The rows lie along a hidden order. The number after each row says roughly how far along it the row is, from 0 to 20. A new part has a new order.
(in the rows, 100 means zero)
105  99  77 108 115  98  88  85 107  63 131 108  86 106  99  65 104 151 113 105 125 101 104  78 114 134 100  80  96 111 => 19
100  96 108  94 114 114  62 114  99  76 112 102  80 127 107  92  98  75 104 125 133  94  87  91 113  43  90  63 106 106 => 5
 94  95 130  78  98 109  94 112 102 129  80  94 112  95 106 124 110  61  84 106 110 103 103 105  99  55  97  99 105  69 => 7
 95  95 114  84 103 116  66 115 102  97 102 102 101 110 105 121  87  51 103 118 146  91  96  99 108  21  92  73 108  83 => 4
103  94  98  93 116 108  80  90 110  78 117 103  83 117 105  77 109 107 102 124 132 108  93  85 121  82  95  71 107  85 => 15
 95  95 141  82 107 107  86 124  96 125  82  90 112  99 108 114 127  63  84 104  76 103 107  98  90  74  95  84  97  91 => 8
 97  95  96  86 112 109  80  85 114  85 124 105 109  93  99  96  97 100 110 110 155 103 113  87 119  96  99  84 102  61 => 20
 93 105  98  99  94 105  91 110  98 106 106 103 126  75  96 135  83  83 110  76 114  84 120 104  85 105 103  99  91 104 => 9
 97  96 109  89 107 119  62 115 100  83 108 104  92 119 106 109  85  61 106 126 142  88  91  98 113  22  91  70 109  94 => 3
 97  96 120  85 104  98 111  94 108 125  95  94 117  86 102 101 125  99  88  97 100 111 114  94 100 121 102 105  97  71 => 19
101  95 129  93 110  98 102 112  98 115  90  91  97 104 109  78 145 105  77 108  75 117 102  91  93 115  98  90  96 100 => 14
105  97 123  99 106  96 106 113  94 107  86  91  84 119 109  76 130 102  78 115  66 114  85  98  97  98  95  96 102 114 => 8
101  94 105  94 108 113  67 110 100  86 108 104  86 123 104  92  96  79 103 125 128  97  85  95 112  43  92  69 107  98 => 5
 98 103  75 104 108 109  73  98 107  70 131 112 106  94  93 107  72 109 127  97 150  85 116  90 110 105 100  77  95 101 => 14
104  97  82 106 118 102  83  85 109  57 135 106  88 109 100  70 106 133 115 112 135 102 105  81 114 123  98  74  97 103 => 20
103  95  92 100 124 104  85  87 107  71 131 104  84 116 104  67 117 127 106 118 130 108 100  78 117 107  96  74 100  98 => 19
 92  96 129  80  97 113  87 120 100 125  86  97 111  96 104 130 100  51  93 103 111  97 103 106  98  41  96  92 104  75 => 4
101 101 128 103 103 103  90 130  81 106  88  92  92 112 109  99 120  83  89 103  76  98  93 103  83  85  94  84  95 137 => 1
 98  96 124  86 109  99 104 103 105 119  97  92 114  87 104  94 131 101  86  97 100 117 115  91  94 123 101  99  94  79 => 18
103  97 126  99 108 100  97 117  91 103  88  92  82 119 110  82 134 100  82 116  77 110  89  95  93  92  94  77 100 116 => 7
 99  97 124  85 108  97 102 102 104 115  93  93 113  90 104  93 130 100  82  99  72 115 115  92  96 122 101  99  95  81 => 18
 98  99  77  97 110 106  83  85 111  75 133 110 108  92  95 100  83 111 120 100 156  92 116  89 116 107 102  84  97  84 => 19
105 105  82 121 110  94  96  99  96  74 121 101  93 103  97  74 115 147 107  93  93  99 107  88  91 151 102  88  88 136 => 16
103  93  94  94 115 105  81  89 111  83 121 105  87 112 103  71 104 105 106 120 140 108  99  84 123  93  97  80 106  82 => 18
 95  93 121  75 109 110  84 103 111 117 101  98 115  91 104 110 115  78  91 107 129 106 115  92 107  82  97  89  99  68 => 16
101  97 124  93 109  95 106 102 100 115  93  91 102  99 105  76 140 116  79 102  76 116 105  91  95 135 100  96  96  97 => 17
 99  96 117  92 106  95 113  98 104 117  91  93 110  88 103  87 134 111  82  96  91 115 114  91  96 141 102 103  93  87 => 19
102 102 116 109 107 104  82 130  87  91  95  95  81 120 109  94 118  88  94 107  80  94  89 100  84  83  93  73  95 140 => 0
 97 102 102 100 103  96 105  93 102 111 105  97 121  80  97 106 110 116 100  77  91 103 125  96  87 154 106 109  89  97 => 18
 98  98 136  90 100 103 100 125  92 125  76  90 104 102 107 110 125  72  77 101  73 104  98 106  89  79  96  97  98 101 => 5
106  95  97 105 116  97  94  90 106  78 115 100  81 118 105  55 127 136  97 118 107 114  96  83 113 122  98  82 101 103 => 18
100  96 128  91 116 100  91 111  99 113 102  89 104 100 107  85 142 108  82 103  88 113 112  87  93 125  98  81  91  98 => 17
100 100  69 104 110 104  80  88 111  66 130 110 100  98  94  90  86 126 126 102 148  92 106  84 115 113 101  82  97  95 => 18
 95  92 119  77 111 115  73 104 110  99 109 100 108 100 105 109 103  68  98 117 144 101 109  91 114  55  95  78 105  72 => 13
103 104 101 112 103 103  85 119  87  82 102 101  80 123 104  97  98  94 103 105  86  89  85 102  89  76  94  82  98 144 => 0
 96 100  87  98 102 105  91  83 110  88 125 108 116  82  93 110  77 105 120  92 139  91 121  94 108 110 103  96  97  80 => 18
 94  94 117  80 102 115  73 109 105 104  96 101 103 105 104 117  90  54  97 114 131  97  99  98 112  39  93  82 107  74 => 7
101 104 119 107 102 102  92 129  78 101  90  95  90 114 106 102 111  89  90 101  70  94  92 104  78  86  95  85  94 147 => 0
 96  93 123  85 106 106  93  97 109 119  96  96 113  89 103 109 115  78  88 106 121 109 111  95 107  84  99  96 102  62 => 15
 97 103  78 105  99 112  75 106  99  71 120 112 103 103  93 121  62  83 124  96 138  76 104 100 102  78  99  83  98 115 => 5
100  95  80  94 107 102  95  75 115  82 123 104 102  95  97  88  90 114 110 107 136 106 107  90 126 104 102 100 105  58 => 20
